Below is a small trained network, with its code and all its weights. Each question gives an input and a target symbol and asks what happens when units are switched off, that is, made to give their printed mean instead of their output.

import numpy as np


def w(rows, s, z=0):
    codes = np.array(rows[::2]) - 128.0
    scale = np.full(codes.shape[1], s)
    scale[-1] = z or s
    return codes * scale


def f(y):
    return np.maximum(y, 0)


def softmax(a):
    e = np.exp(a - a.max(-1, keepdims=True))
    return e / e.sum(-1, keepdims=True)


def log_softmax(a):
    a = a - a.max(-1, keepdims=True)
    return a - np.log(np.exp(a).sum(-1, keepdims=True))


def net(x, mask):
    ids = ['ΓΔΛΦΨΩαβεζημξπστ'.index(c) for c in x.split()]
    T = len(ids)
    res = E[ids] + P[:T]
    u = 0
    for l in range(2):
        q, k, v = (res @ M[l].T for M in (Q, K, V))
        z = softmax(np.where(np.tri(T) > 0, q @ k.T / 4**0.5, -1e9)) @ v
        res = res + np.where(mask[u], z, O[l][:, -1]) @ O[l][:, :-1]
        u += 1
        y = f(res @ A[l][:, :-1].T + A[l][:, -1])
        res = res + np.where(mask[u : u + 4], y, B[l][:, -1]) @ B[l][:, :-1]
        u += 4
    return log_softmax(res[-1] @ U[:, :-1].T + U[:, -1])


Q, K, V, O, A, B = {}, {}, {}, {}, {}, {}
E = w([
[214,112,7,43],'Γ',
[160,148,136,92],'Δ',
[114,85,143,108],'Λ',
[119,65,100,93],'Φ',
[140,68,94,140],'Ψ',
[80,106,84,115],'Ω',
[118,99,68,102],'α',
[110,144,229,242],'β',
[176,136,145,126],'ε',
[44,131,141,44],'ζ',
[169,42,51,156],'η',
[178,126,119,34],'μ',
[10,94,112,29],'ξ',
[224,188,167,160],'π',
[130,149,83,75],'σ',
[178,145,124,218],'τ',
],0.011)
P = w([
[75,130,128,78],'0',
[132,100,104,189],'1',
[140,237,143,124],'2',
[105,85,176,35],'3',
[109,90,96,175],'4',
[116,222,128,98],'5',
[135,66,202,21],'6',
[91,87,94,165],'7',
[113,226,125,103],'8',
[145,48,214,12],'9',
[105,99,108,182],'10',
[115,232,122,104],'11',
[153,33,211,2],'12',
[99,107,116,188],'13',
],0.0064)
Q[0] = w([
[111,164,75,79],'L0H1',
[84,232,37,144],'L0H1',
[204,2,103,156],'L0H1',
[149,32,192,11],'L0H1',
],0.0077)
K[0] = w([
[202,121,147,68],'L0H1',
[158,103,82,2],'L0H1',
[194,67,111,178],'L0H1',
[133,164,139,161],'L0H1',
],0.0094)
V[0] = w([
[150,178,37,111],'L0H1',
[104,52,254,157],'L0H1',
[171,74,101,171],'L0H1',
[58,115,243,167],'L0H1',
],0.0066)
O[0] = w([
[96,174,26,196,180],'L0H1',
[133,65,253,132,37],'L0H1',
[161,6,135,222,8],'L0H1',
[119,224,231,196,1],'L0H1',
],0.0053,0.00044)
A[0] = w([
[149,212,166,2,29],'L0N1',
[13,138,112,80,253],'L0N2',
[113,120,72,76,181],'L0N3',
[143,13,190,127,254],'L0N4',
],0.0063,0.0013)
B[0] = w([
[83,164,247,226,229],'L0N1',
[166,240,100,181,253],'L0N2',
[219,175,93,102,241],'L0N3',
[2,108,198,62,237],'L0N4',
],0.007,0.0033)
Q[1] = w([
[122,160,125,234],'L1H1',
[182,112,90,200],'L1H1',
[170,97,162,52],'L1H1',
[179,144,150,1],'L1H1',
],0.0095)
K[1] = w([
[60,177,179,196],'L1H1',
[1,87,249,181],'L1H1',
[241,71,106,97],'L1H1',
[192,61,38,5],'L1H1',
],0.0066)
V[1] = w([
[236,146,106,75],'L1H1',
[101,108,160,211],'L1H1',
[2,73,74,179],'L1H1',
[61,213,94,207],'L1H1',
],0.0063)
O[1] = w([
[165,121,169,133,242],'L1H1',
[94,170,98,238,1],'L1H1',
[49,120,21,107,39],'L1H1',
[58,254,89,155,176],'L1H1',
],0.0068,0.0024)
A[1] = w([
[161,1,61,94,253],'L1N1',
[107,175,60,232,168],'L1N2',
[77,123,54,86,144],'L1N3',
[92,69,45,82,105],'L1N4',
],0.0068,0.0033)
B[1] = w([
[115,39,187,179,253],'L1N1',
[174,162,2,164,214],'L1N2',
[83,158,84,52,182],'L1N3',
[80,44,87,197,172],'L1N4',
],0.007,0.0042)
U = w([
[163,166,61,140,153],'Γ',
[186,140,121,143,253],'Δ',
[240,119,154,28,91],'Λ',
[214,203,89,106,110],'Φ',
[1,195,129,151,80],'Ψ',
[51,91,100,99,102],'Ω',
[166,171,137,165,112],'α',
[172,158,88,190,129],'β',
[56,89,126,91,189],'ε',
[58,156,51,19,93],'ζ',
[25,163,229,105,141],'η',
[125,153,72,79,105],'μ',
[142,129,85,112,106],'ξ',
[79,81,101,152,23],'π',
[203,96,71,152,106],'σ',
[130,238,144,67,164],'τ',
],0.0073,0.0042)

Each question gives the input, a string of symbols that net reads in full, and the target symbol t.
The units are the heads (4 rows each of Q, K, V and O) and the neurons (one row each of A and B). Each row of codes is followed by its name. A weight is (code - 128) times the scale printed after its matrix; where a second scale follows, it is the last column's (O, A, B and U).
mask holds one flag per unit, layer by layer, with each layer's heads first. A switched-off unit (its flag False) gives its mean, the last column of its rows in O or B, instead of its output. The means were averaged over made-up inputs and are rounded, as every weight is.
A unit's drop is (log p(t) with every unit on - log p(t) with that unit switched off) / (log p(t) with every unit on - log p(t) with every unit switched off).
The circuit of an input: a set's keep is (log p(t) with only the set's units on - log p(t) with every unit switched off) / (log p(t) with every unit on - log p(t) with every unit switched off). Starting from all 10 units, units are removed one at a time, each time the one whose removal leaves the highest keep (on an exact tie, the one counted first), for as long as the keep stays at least 0.8.
units of the circuit, in order: the units of the circuit, biggest drop first
unit that matters most: the unit with the biggest drop
k most important neurons: the k neurons with the biggest drops, biggest first
k most important neurons of layer l: the k neurons of layer l with the biggest drops, biggest first
input ξ ξ ξ Φ ξ β β, target η: unit that matters most : L0H1
input Γ Φ Ω Δ μ, target Λ: units of the circuit, in order : (L1H1 L0N3 L0H1 L0N1)
input Δ Λ Ψ β ξ Φ Φ Δ Δ Φ Δ Φ μ, target η: units of the circuit, in order : (L0H1 L0N1 L0N4)
input ε Δ Γ Δ β Δ Γ Γ η β, target η: units of the circuit, in order : (L0H1 L0N4)
input Δ ξ Λ Φ Ψ Ω β ξ β α, target η: 2 most important neurons : (L0N4 L1N2)
input Δ α Γ Ψ Φ Δ ε Ψ μ Ψ, target Λ: 2 most important neurons of layer 0 : (L0N3 L0N4)
input ξ Ω Φ Φ Ω Φ Ω Ω β ξ, target η: 2 most important neurons of layer 0 : (L0N1 L0N4)
input μ Λ Φ σ Φ β ξ Ω μ μ, target η: units of the circuit, in order : (L0N1 L0H1 L0N4)
input Δ ε Ψ Φ Γ Δ Δ, target Λ: units of the circuit, in order : (L1H1 L0N3 L0H1 L0N2)
input Δ ξ Γ Ω Δ β Δ, target η: units of the circuit, in order : (L0N1 L0H1 L1N2)
input η ζ Ψ Δ β ζ Ω Ω α Λ, target η: units of the circuit, in order : (L0H1 L0N4)
input ζ Ψ ε Φ ξ ξ, target τ: units of the circuit, in order : (L0N2 L0H1 L1N1)
input Λ Ω β Δ Φ Δ ε, target η: units of the circuit, in order : (L0H1 L0N4 L0N1)
input Δ Δ ζ β Δ μ Δ ξ Δ Δ, target η: most important neuron : (L0N1)
input ε ξ σ Δ β α β τ Δ τ, target η: 3 most important neurons : (L0N4 L1N2 L0N3)
input Ψ Δ Φ τ Δ Δ Γ ξ Λ Ψ, target Λ: units of the circuit, in order : (L1H1 L0N4)
input Δ Δ ξ τ Φ β β σ Δ Ω τ Δ ξ, target η: 3 most important neurons : (L0N4 L0N1 L1N2)
input Ω Γ ξ Φ, target Λ: units of the circuit, in order : (L1H1 L0N3 L0N1)
input Φ Ω ξ Φ β Δ Ψ Ψ Δ α η Δ Ψ, target ε: 2 most important neurons of layer 0 : (L0N1 L0N4)
input Δ β Λ ξ Φ ξ Φ, target η: unit that matters most : L0H1
input ε Γ ξ Λ, target Λ: 2 most important neurons : (L0N3 L0N1)
input Δ Γ ξ, target τ: 3 most important neurons of layer 0 : (L0N2 L0N3 L0N1)
input Δ ε ζ ξ ξ η π ξ ξ Ψ Λ Δ Ψ, target ε: 4 most important neurons : (L0N4 L0N1 L0N2 L1N1)
input Φ Δ τ Λ μ Φ β β ξ Ω, target η: 2 most important neurons of layer 0 : (L0N4 L0N3)
input Ψ Δ Ψ ζ π Ω α Δ Φ Φ Φ Δ η, target ε: 3 most important neurons of layer 0 : (L0N4 L0N2 L0N1)
input Λ μ Δ τ ξ ζ β Δ β ε, target η: 3 most important neurons of layer 0 : (L0N4 L0N1 L0N3)
